Below are the code and all the weights of a small trained network. Each question names an input and a class and asks about switching units off, where a switched-off unit gives its printed mean instead of its output.

import numpy as np


def w(rows, s, z=0):
    codes = np.array(rows[::2]) - 128.0
    scale = np.full(codes.shape[1], s)
    scale[-1] = z or s
    return codes * scale


def f(y):
    return np.maximum(y, 0)


def log_softmax(a):
    a = a - a.max(-1, keepdims=True)
    return a - np.log(np.exp(a).sum(-1, keepdims=True))


def net(x, mask):
    res = np.array(x, float).reshape(1, 7) / 4 @ E
    y = f(res @ A[0][:, :-1].T + A[0][:, -1])
    res = res + np.where(mask, y, B[0][:, -1]) @ B[0][:, :-1]
    return log_softmax(res[-1] @ U[:, :-1].T + U[:, -1])


A, B = {}, {}
E = w([
[144,62,169,75,172,136,221,170,98,181,106,65],'x0',
[167,118,225,213,124,173,132,196,136,69,163,111],'x1',
[163,140,100,123,107,111,91,160,107,139,123,113],'x2',
[166,186,23,182,147,203,207,134,111,120,37,209],'x3',
[112,110,86,158,46,175,160,158,174,201,199,149],'x4',
[104,5,94,142,30,162,89,83,84,111,80,129],'x5',
[137,107,66,196,183,123,124,102,161,142,123,105],'x6',
],0.011)
A[0] = w([
[108,62,138,160,68,129,108,115,106,129,101,134,112],'N1',
[97,121,168,118,141,104,66,94,130,146,205,110,95],'N2',
[114,163,106,124,126,154,35,82,139,82,181,192,21],'N3',
[100,158,135,163,104,136,70,97,133,104,133,179,33],'N4',
[93,65,149,105,137,93,71,149,170,146,169,94,26],'N5',
[104,77,147,134,153,123,190,165,95,157,114,107,208],'N6',
[142,129,166,129,176,122,92,110,100,118,43,123,78],'N7',
[174,182,145,109,181,92,151,117,173,151,165,131,136],'N8',
[172,113,173,172,138,166,119,153,120,23,130,103,168],'N9',
[112,152,155,112,129,93,83,134,174,148,122,85,91],'N10',
[120,222,109,118,175,95,137,169,124,100,119,62,162],'N11',
[152,79,82,107,90,120,102,109,153,58,112,140,7],'N12',
[118,86,135,136,85,165,100,70,132,117,75,115,77],'N13',
[184,102,132,94,151,119,170,132,75,191,125,111,124],'N14',
[117,133,133,148,91,133,150,160,173,216,169,151,144],'N15',
[52,161,75,33,138,64,114,47,122,180,60,131,15],'N16',
[79,87,125,134,104,107,99,121,121,103,117,106,77],'N17',
[169,73,141,118,108,172,135,84,112,146,71,71,61],'N18',
[100,78,109,172,108,142,103,151,90,103,87,165,65],'N19',
[161,182,96,125,141,147,145,134,150,98,124,163,89],'N20',
[170,171,93,141,129,213,175,143,96,127,49,200,64],'N21',
[99,135,129,87,192,74,100,93,75,3,97,127,93],'N22',
[65,121,100,159,57,152,149,143,142,183,197,165,148],'N23',
],0.011,0.0021)
B[0] = w([
[193,191,119,82,181,105,91,135,106,76,134,153,194],'N1',
[169,109,165,139,97,110,172,46,147,146,54,170,215],'N2',
[31,93,178,98,147,207,53,174,64,227,167,111,217],'N3',
[68,90,168,141,159,178,58,144,109,201,130,161,194],'N4',
[170,73,135,150,71,101,143,90,138,177,69,136,213],'N5',
[95,125,114,148,101,215,35,181,135,200,133,131,194],'N6',
[58,96,78,128,76,92,181,98,60,116,173,90,190],'N7',
[142,129,157,78,171,145,142,127,128,75,194,166,213],'N8',
[134,192,106,208,106,140,100,189,184,73,64,73,214],'N9',
[148,107,166,107,108,129,170,93,138,131,124,129,184],'N10',
[124,130,148,96,123,147,133,88,153,105,207,131,212],'N11',
[106,90,148,74,157,100,147,149,169,109,157,135,179],'N12',
[115,166,108,107,189,92,162,120,160,94,161,155,191],'N13',
[108,96,90,148,190,167,69,183,117,218,141,119,190],'N14',
[175,167,69,80,142,101,185,192,61,70,160,45,204],'N15',
[150,211,116,170,85,143,84,219,230,95,31,105,254],'N16',
[133,90,166,119,153,111,147,133,129,89,116,174,176],'N17',
[77,128,184,2,141,115,98,153,153,119,187,155,182],'N18',
[152,127,142,122,199,113,174,123,193,131,156,126,183],'N19',
[137,95,145,101,97,139,133,101,167,127,140,144,195],'N20',
[193,65,206,155,91,68,198,63,141,202,118,136,249],'N21',
[83,96,27,146,91,132,188,103,70,100,150,83,230],'N22',
[60,132,79,168,69,84,209,168,90,96,147,117,222],'N23',
],0.0081,0.016)
U = w([
[197,67,170,119,95,104,151,33,135,207,81,155,61],'0',
[68,134,8,122,106,113,174,127,17,97,170,59,54],'1',
[52,104,151,96,194,254,45,160,99,246,152,128,176],'2',
[145,174,170,1,235,119,130,134,179,74,202,178,98],'3',
[153,243,128,205,114,164,82,198,200,80,43,101,254],'4',
],0.01,0.0018)

Each question gives the input, the list of numbers given to net, and the class t.
The units are the neurons (one row each of A and B). Each row of codes is followed by its name. A weight is (code - 128) times the scale printed after its matrix; where a second scale follows, it is the last column's (A, B and U).
mask holds one flag per neuron, in row order. A switched-off neuron (its flag False) gives its mean, the last column of its row in B, instead of its output. The means were averaged over made-up inputs and are rounded, as every weight is.
A unit's drop is (log p(t) with every unit on - log p(t) with that unit switched off) / (log p(t) with every unit on - log p(t) with every unit switched off).
most important unit: the unit with the biggest drop
k most important neurons: the k neurons with the biggest drops, biggest first
drop when u is switched off: that unit's drop, to one decimal
input [2,6,3,2,8,-2,-5], class 1: most important unit	N16
input [7,5,7,4,-6,6,5], class 2: 2 most important neurons	(N6, N18)
input [-5,5,-7,0,1,3,-2], class 2: 2 most important neurons	(N16, N3)
input [6,-4,5,7,7,6,5], class 0: 4 most important neurons	(N21, N22, N7, N19)
input [1,-3,6,-1,2,-2,4], class 4: 3 most important neurons	(N22, N3, N7)
input [-4,6,0,-6,3,4,-1], class 0: 3 most important neurons	(N16, N2, N5)
input [1,-7,-3,2,4,7,5], class 3: 2 most important neurons	(N18, N9)
input [2,5,4,6,3,-1,-1], class 0: 2 most important neurons	(N21, N16)
input [4,2,5,1,3,1,-2], class 2: 2 most important neurons	(N22, N16)
input [1,-5,-2,-7,-8,1,-8], class 1: 2 most important neurons	(N22, N21)
input [0,-6,-5,0,4,-4,-1], class 4: 2 most important neurons	(N16, N22)
input [0,3,-5,6,-7,-3,7], class 1: drop when N7 is switched off	0.8
input [6,-8,0,-3,7,-7,-7], class 4: drop when N3 is switched off	0.2
input [1,-1,8,8,7,-6,4], class 0: drop when N21 is switched off	2.2
input [-1,2,7,-7,2,8,3], class 3: most important unit	N1
